[ -4   4  34  15 -30  28  13 -34  23  14  26   4  -8   6  14  18  -9 -16
  -7   6 -24  -1  11   9   8  14  -2   3  -7  47   5   7 -15  25 -34] -> Z117
[-16   2  14  22  22   1 -25  -3  -9 -17  41  22  12  17  45  15  14  -2
  -8  20 -30  -9  -2  30 -21  18   4   5   2  -2 -10  26   2  20 -58] -> Z196
[ -4   8  14   6  -4  11  -9 -18   5  10  46 -12 -11  -9  16   7  -4  -8
  28   0 -16   8   2  -5  -8   6   2  -4   0  28   5   0 -10  14 -15] -> Z117
[-15 -16  18  11  -6  -4  15  -2  23 -17 -30  25  16  26  15   1  12 -13
 -66   0 -19 -20   8  14  -3   8  -8  33  16   3   0  11  14  17 -36] -> Z914
[ -1   4  36  -1 -21  -6  -4  -9   9   6   0 -30  -2 -12   3  31  -6   2
  18  -6 -15  13  21  -9  -3   4  -5  10  -3  15   3   5 -21  15 -20] -> Z178
[ 28  16  27   4  11 -19  25  -9 -15   4  15  11  20  10 -22   7   6 -11
 -19  24  -3  -8  31  21  25  -2   8   1   3  16  12  13   0 -25 -36] -> Z117
[-27 -14  42  10 -17 -21  31 -20  12 -15 -47  60  -1 -18  11   5  -8 -23
  -6 -21 -28 -14  -6  -5   3  10  -6  24  -2  11  -8 -14 -10  31 -32] -> Z196
[-20   1   0 -13 -16   8  -4   7  17  18  27  -1 -11  -3  20   5   3  -4
  13   6  -3  -1  19  -3  -8 -10   7  -5 -11  15   4 -13 -20   9   7] -> Z91
[ -8  -8  23   9   3 -11  22   5   5 -18 -12  20   9  13  16  10  10  -8
 -38  10 -26  -6  16  27  -4   6  -4  12   5   5  -2   8   7  17 -47] -> Z914
[ -3   4  37  11 -13  11 -25 -19   8 -17  10 -23  12   2  20  53 -12  15
  34  -8 -26  18   9   6 -28  26   3  -4   6   0  -8  39 -19  31 -55] -> Z178
[-12   8  20   7 -21   8 -11 -13  21   4  32  -2   2 -14  21  17  -8  -4
  28  12 -23   4  21  -4  -3  14  -2 -10 -16  17   9  -5 -23  28 -49] -> Z684
[-18  28  17   6   2  -9 -11   2  12  14  26  -8  17  -1   8  10  -5  -1
  18  11  -6  16  44   8   7  14 -10  -5   0  17  20   4 -27  -2 -55] -> Z178
[ -9  11  -5 -15 -28  -6  36   5  -7  36 -25 -49 -29 -13 -25  -1  26 -61
 -18  -8 -37 -19  15 -22  16 -21 -11   1 -29  39  18 -24 -19  -8  21] -> Z684
[  4  13  29   6   7   9 -19  -8  11   8  45  -5  16 -16   1  19  -9   7
  24  -3  -5  12  16  -2  -7   3   6   2   4  -1   8   4 -17   5 -22] -> Z664
[-19  10  26   8   8 -35  41  45  -8   7 -32  44  18   7 -17 -16   5 -15
 -68  15  12 -13  31  34   8   8 -25  15   5   4  18  -8  -4 -11 -44] -> Z91
[-30  -4  10 -21 -25   9 -12   6   6  29  10 -32  -2 -29  35  10  13 -17
  22 -13 -22  41  25 -18  -1 -21  -6   5 -16  17  11   5 -30  -6   2] -> Z664
[ 14   9  19  12  -3  20  -8 -18  -5   8   8 -14  -4   1  -1  20  -3  -6
  20  -2  -7   2   8   5   1   9   1  -5   5  16  -1  19 -10   8 -10] -> Z178
[ -5  15  12   7   4 -23   9   7 -15  -2  23   5  -6   4   5   0   7  -8
 -17  27 -18   5  11  18   3   2  -5  -5  -8  10   6  -1  -5  19 -39] -> Z221
[  5  11  22 -10 -17 -21 -14  -1   4  10   9 -10   6 -12   6  18   2  12
  34  -5 -11  11  17  -7 -10   3   3  -5   1  -3   9  -8 -19  26 -25] -> Z91
[-16  -4   5 -12 -30  11  -5  -8  24   7  11 -19 -13 -19  10   9  -1  -1
  16 -12 -14  10  -2 -23   0  -7  -1  15  -5  19  -2 -23 -18  15  19] -> Z139
[ 27  11  16   7   8  -7   2  -1 -25   8  18  -3  -2  -1  12   4  13 -24
 -19  12 -12   4   6  26  22  -3   3 -11   4  20   5  11  -1   0 -19] -> Z898
[-24  46 -12  16  -7  21 -28  -1  -8  41  41   1 -19  17  36  16   1  11
  86  21 -33  41   0  43  19  37  -6 -55 -24  18   1  29 -20  -1 -37] -> Z117
[-11 -12  16   2   4  -4  31  10  -2  -1   6  25   1 -32  13 -13  -6 -36
 -12   8  -3 -23  14   5  -2 -28  -8  14  -2  30   9   7 -20  15 -33] -> Z453
[ 20  25  -1   0  20 -36  13  -4  -1  -5  17   7  -5  38 -13  12  -2  -4
 -49  24 -14 -36  14  27   9 -14  17 -19  -4  -1  23  -3  10  17 -14] -> Z664
[-15  15  -6 -21 -29  -2 -44  -2  17  22  -1 -55   5 -34  56  14   0  -4
  -5  -3 -30  46 -12 -42   4 -20 -15  16   0  -3 -18  13 -25  72 -34] -> Z914
[ -7  10   4 -13   9 -29  -5  -1 -12   1  25 -58  -2  -7  10  18  12  -7
  47  12 -46  13  16   3 -11 -18  12 -25 -19  12   4  11 -24  30 -34] -> Z453
[-15  11 -36  15   7  36 -85 -64   4 -20  89 -52  10  18  -1   6 -13  29
 114  -7 -27  44 -43 -28 -26  18   9  -1  12 -27 -20  37 -23  41 -43] -> Z221
[  0   0  39  17  -4 -11  31   6  -1  -5   4  26   6   8 -25   2   9 -16
 -36  17  -4 -18  13  10   0   7   1  23   2  10   0   0   1   4 -23] -> Z221
[ -2  -6  19   5  -9 -25  24  -2  20  -5  -7  36   1  -3  -6   0   2  -7
 -51  26 -15 -29  13   8   6  -6  -8  12  -2  22  13 -18   3  13 -34] -> Z221
[ -2  -6  24   4 -18 -18  -8  -1  20   3   4   5  -6 -17  16   3   3 -10
   8   2 -17   5   1  -7   4   2   4   1   1  18   6 -13  -8  33 -17] -> Z898
[ 32   1   4  20  36 -14  25 -27 -39  -7  -4  -9  28  32 -63 -21  28 -16
  -4  33  -7   6  -1  18  12 -17  -3   0  10 -17  -5  16  22 -15 -49] -> Z117
[  0  15  17  11   1   4 -27  -3   1   0  52 -29   8  -7  16   4   3  -8
  36  15 -20  27   3   6  -7  14   6 -24  -2  13   3   8 -18  30 -45] -> Z898
[  8  18  26   9  -2  -1 -11  -6   1  -8  30 -30   5   4  16  19  -1  -3
  13   4 -23  15  11  11  -6  15  -3  -4  -1  13   1  21  -6  15 -41] -> Z914
[ 21  11  45  20  58 -17   2  26 -40   6  25  70  45 -43   4  -1  18  -9
   4 -10  19 -25  31  59  -4  13  14  29  61 -15  34  44 -16 -55 -63] -> Z221
[ -2   8   5   6   9  42  -4 -13  18  11  42  -8   2 -20  -7  20 -12 -12
  -2  15 -11 -10  21  -1  -3  -2   0 -10 -17  30  -8  -2 -21  -8 -14] -> Z178
[-26  -8  -3 -14   8 -99  28  52   0 -20 -78  85 -17 -10   4   4  46 -14
 -24 -39 -12 -61  17 -25 -45  -7  21   6  18 -28  23 -50  29  21   7] -> Z196
[ -4   3   2  13  23   2  15  11  -8 -18   3   5  10 -14 -27 -15   4 -25
  30 -21   2  19  30   1  -7  13  -7 -23  10  35  14   8   1 -34 -25] -> Z914
[-16  22   7   0   0  13 -31   0   5   6  65 -13   7 -22  33   8   4   7
  51  10 -15  33  21   3 -11  10  -7 -23 -14  13   5  -8 -19  -5 -33] -> Z139
[  5  13   9   6   7   7   6 -10 -11  -7   4  12  10   9  34   1   1  -9
  16  25 -16 -11  11  40  10  10   1 -19  -9   3  14  19  -7   3 -40] -> Z453
[ 24 -23  -3 -14  24 -15  13  26  -6 -22  15 -37  12 -12 -22  12  12  -7
 -75  40   2 -30  24   0 -14 -36  15   3 -12  -5   1   4   4 -13 -15] -> Z684
[-25  -9   5   2  -8 -14  24  21   2   1 -43  18 -13 -17  14 -21   8 -47
 -14 -21 -17  -3   9  -1   6  -5  -4  10   4  30  14  10  -4   6  -2] -> Z914
[-16   1  24  -1 -28  42   0  -6  42  27  33  -2 -15 -19  29  39 -13   2
 -11   5  -6   0  12   9   8 -11   1  21  -9  18   5  -7 -30  12   7] -> Z664
[-17  -9  12  10  16 -24  20  24   5 -17 -10  40   0  -2  15  -1  -1  -9
 -21  15  -6 -29   3  13 -16  -6  -5   2  -1   2  -1   1   7  23 -27] -> Z453
[-14  -8  20  -9 -47   5  -7   5  17  25  11 -28 -42 -17  57  13   2 -18
  12 -11 -15  -2   2 -30   3 -10  -4  19 -20  46   1 -11 -11  31  49] -> Z453
[ 15  11  26  19  -1   8 -18   2  -3   5  50 -17 -16   2  20  21  -6   8
 -12   6  12  -2   3  23 -16   9  -5  13  14   9  11   4  -8  36 -20] -> Z91
[ -9   7  31   6  -7 -35  17  26  -2  -3 -10  12 -16  16  20   7   7  -6
 -23   3  -2  -3  19  30  14  10   5   7   4  18  19  -2   6  -8  13] -> Z139
[  5  10  12  -4 -13  22 -51 -30  11  -1  83 -28   4 -17  76  10  12   5
  40  25 -29  14  19 -16 -15  14  13 -16 -17  26   6 -19 -12  39 -33] -> Z196
[-13   4  -3  -7 -16   8 -14   3  21  15  28  -6 -15 -20  24  -1   9  -1
  24  14 -24  -1   0  -9   6  -2  -2   4 -11  24   5 -34  -8   7  19] -> Z139
[ -5   2  21  -7   1   5 -17   0   6  16  51 -13   0 -21  36  18   6   1
  17   9 -11   6  34   0  -5  -3  13 -11  -8  11   5  -4 -21   7 -17] -> Z684
[ 10  15  18  21   6  12 -12  -6   4   4  20  -6   0   0  16  17  -2  -5
  16   7 -13 -13  -3  14  -2  15   2  -7   2  14   1  16  -4  26 -19] -> Z453
[ -6 -31 -10  -8   9  -3   8  13 -11 -41 -29  18  11   3  47  -1  12 -17
  -9  11 -10 -20   7  12  -9  -4  15  13  21  10  13  21  10   2  -5] -> Z453
[ -2   3  14   6  -1 -27  32   0 -19 -18 -44  33  15  10 -33  12  -5 -20
 -24  -8 -15  -5  14  19   0   4  -4  -5   1   1   1  21  -8  11 -51] -> Z91
[-25  -1  14   4 -11   8  -5  -8  12   5  18  12  -2 -10  30   6   9  -9
  26 -15 -14  -1  16   4  -4  13   6  11   3  18  13  -4 -24   7 -22] -> Z196
[  1   1  33   1 -16   0  -1 -12   7   5   7 -25   0 -12  28  32   4   1
  19  -1 -25   2   7   6  -9  -3  -1   6   0   9   1  10 -19  39 -32] -> Z453
[-12   7  15  -6  32 -46  34  32 -29 -23  -9   0  22 -12 -12  -1   6  -8
  10  -2 -19  -5  27  26 -22  -1  -4 -22   7   1  19  12 -19   9 -69] -> Z453
[-24   1   6  -5 -10 -17  -1   1  16 -26   6  23  20  14 -18   7 -24   6
  20 -15   3   8  25 -14 -19  14  19 -16   1   1  -2  16 -23  29 -37] -> Z91
[ -6   3  33   7   3 -23  16  15  -6  -6  -2  19   5  -7  21   8  14 -13
 -24   9 -15  -2  21  31  -1   0   1   5   8  10  15   2  -3   8 -35] -> Z139
[-10   1  19   9  -3  27  -7 -20 -12  11  19   4   0 -16  15  10  -4 -14
  56  -8 -14  26  21   8   9   7   1   1  -4  18  -5  22 -25 -10 -18] -> Z178
[-22 -26  18   9  -3   2  31 -21  20 -13 -32  34  -2  15 -18   8 -13 -10
 -46  -3 -11 -11   3  18   9  -4  -2  22  -7   6 -13  -8  -2   2  -3] -> Z91
[ -1 -10   1   2  -2  -5  23  -8  -5 -10 -36   6  -5   4 -16   9  -1 -21
 -44   7 -14 -10  -8  14   3 -16  -5  10  -7  -2  -6   3  -1  16 -15] -> Z91
[ 10  15  35   6 -19  14 -12 -29  24   0  50 -23   1 -17  23  26 -22   7
  29  12 -25  23  14  -1  17  11  -1  12  -9  24  -8  -2 -23  35 -37] -> Z914
[-14  -1   3  12  30  -9   6  -1 -12 -19   5  41  11   8   3  -5  -7 -20
 -18   1 -18  -6   9  24   0   1   4  -5   3   4  10  19   4  -6 -28] -> Z664
[  0   3  38  16   1 -11  -3 -14  -5 -25  -2  -2  12   2  -8  18 -20  14
  18 -25   3  29   2   6 -20  32  -1 -17  11  -1   2  30   0  10 -46] -> Z117
[ -8  19  41   8 -17 -11  -4   6  11  11  32   7   1 -20  16  14   3  -2
  12   6   0   9  22  -5  -6  13  -2  11   5  12  13  -7 -18  16 -30] -> Z221
[  7  10  17  19  17  -4   0  -3 -12  -8 -11  20  18   0  -1  14   0 -10
 -18  17 -15  -5  17  23   1  12  -8  -3   6   2   2  22   1   7 -59] -> Z178
[ -2  -2  27  10  18 -28  23  14 -10 -19   4  18  14   3  11  -3  11 -21
 -41   9 -19 -10  30  33  -3  -1  -7  16   8  14  14  16   3  -1 -59] -> Z914
[  4   8 -30 -12  47 -64   2  55 -38 -52 -16 -37   9   4 -44  19   6  19
  25   5 -35  -7  -6  17 -60  14  12 -56  21  -8  18  10  -1  35 -56] -> Z91
[ -8  -6  47   7 -11  22  -6  11  41  57 101  -3 -33 -60  44   6  32 -23
 -63  -6   8  -3  64 -39  -1 -31  -2  64 -15  49  -4 -79  -4  19  41] -> Z914
[-17 -17 -25 -27 -34  33  31 -18  44  25 -31 -34  -6 -13   1   6   4 -31
 -71  38 -20  -2 -20 -31  10 -77 -30  12 -13  21 -10 -26 -18  49 -15] -> Z664
[ 16  33   6   0  14 -23 -11  16 -11   6  27  -8  12   9  12 -13  -1   2
 -19  30  10   5  18  23  38   5   8   1   6   2  19   3  -4 -10  -4] -> Z139
[-16   4  46   6 -24  -7 -10   9  31   7  13  10   9 -20  11  13   2   6
  27  -6  -7  11  20 -12  -9  17   3   5  -5  10   2 -10 -11   5  -9] -> Z139
[  5  43 -29  -8  10  11  11 -19 -33  28  42 -44 -19  33  12  15   6 -32
 -11  22 -43  -4  -4  13  45 -15 -15  -3 -18  41 -14   7 -16   4   9] -> Z453
[  7  34  48  14  -8 -39  14  -8 -15  -9  38  31  26  36  -9   4  -2  -1
  -1  38 -24   5  37  17  25  34  -6   2 -13  18   3   9  -1  -5 -62] -> Z221
[ 30  34  14  13 -28 -23 -16 -32   9  -3  -1  12  19  61  -6  10   3  20
  18   6 -14 -12   2  21  39  46  11   9  25 -13  24   1   0  28 -38] -> Z898
[ 19  -8 -34  -1  22  40 -46   6  -4  29  61 -45 -10 -41  31  -6  32 -26
  15  41 -43  11 -10   0  -5 -25  14 -51 -16  48  -7   4  -6  22  -9] -> Z898
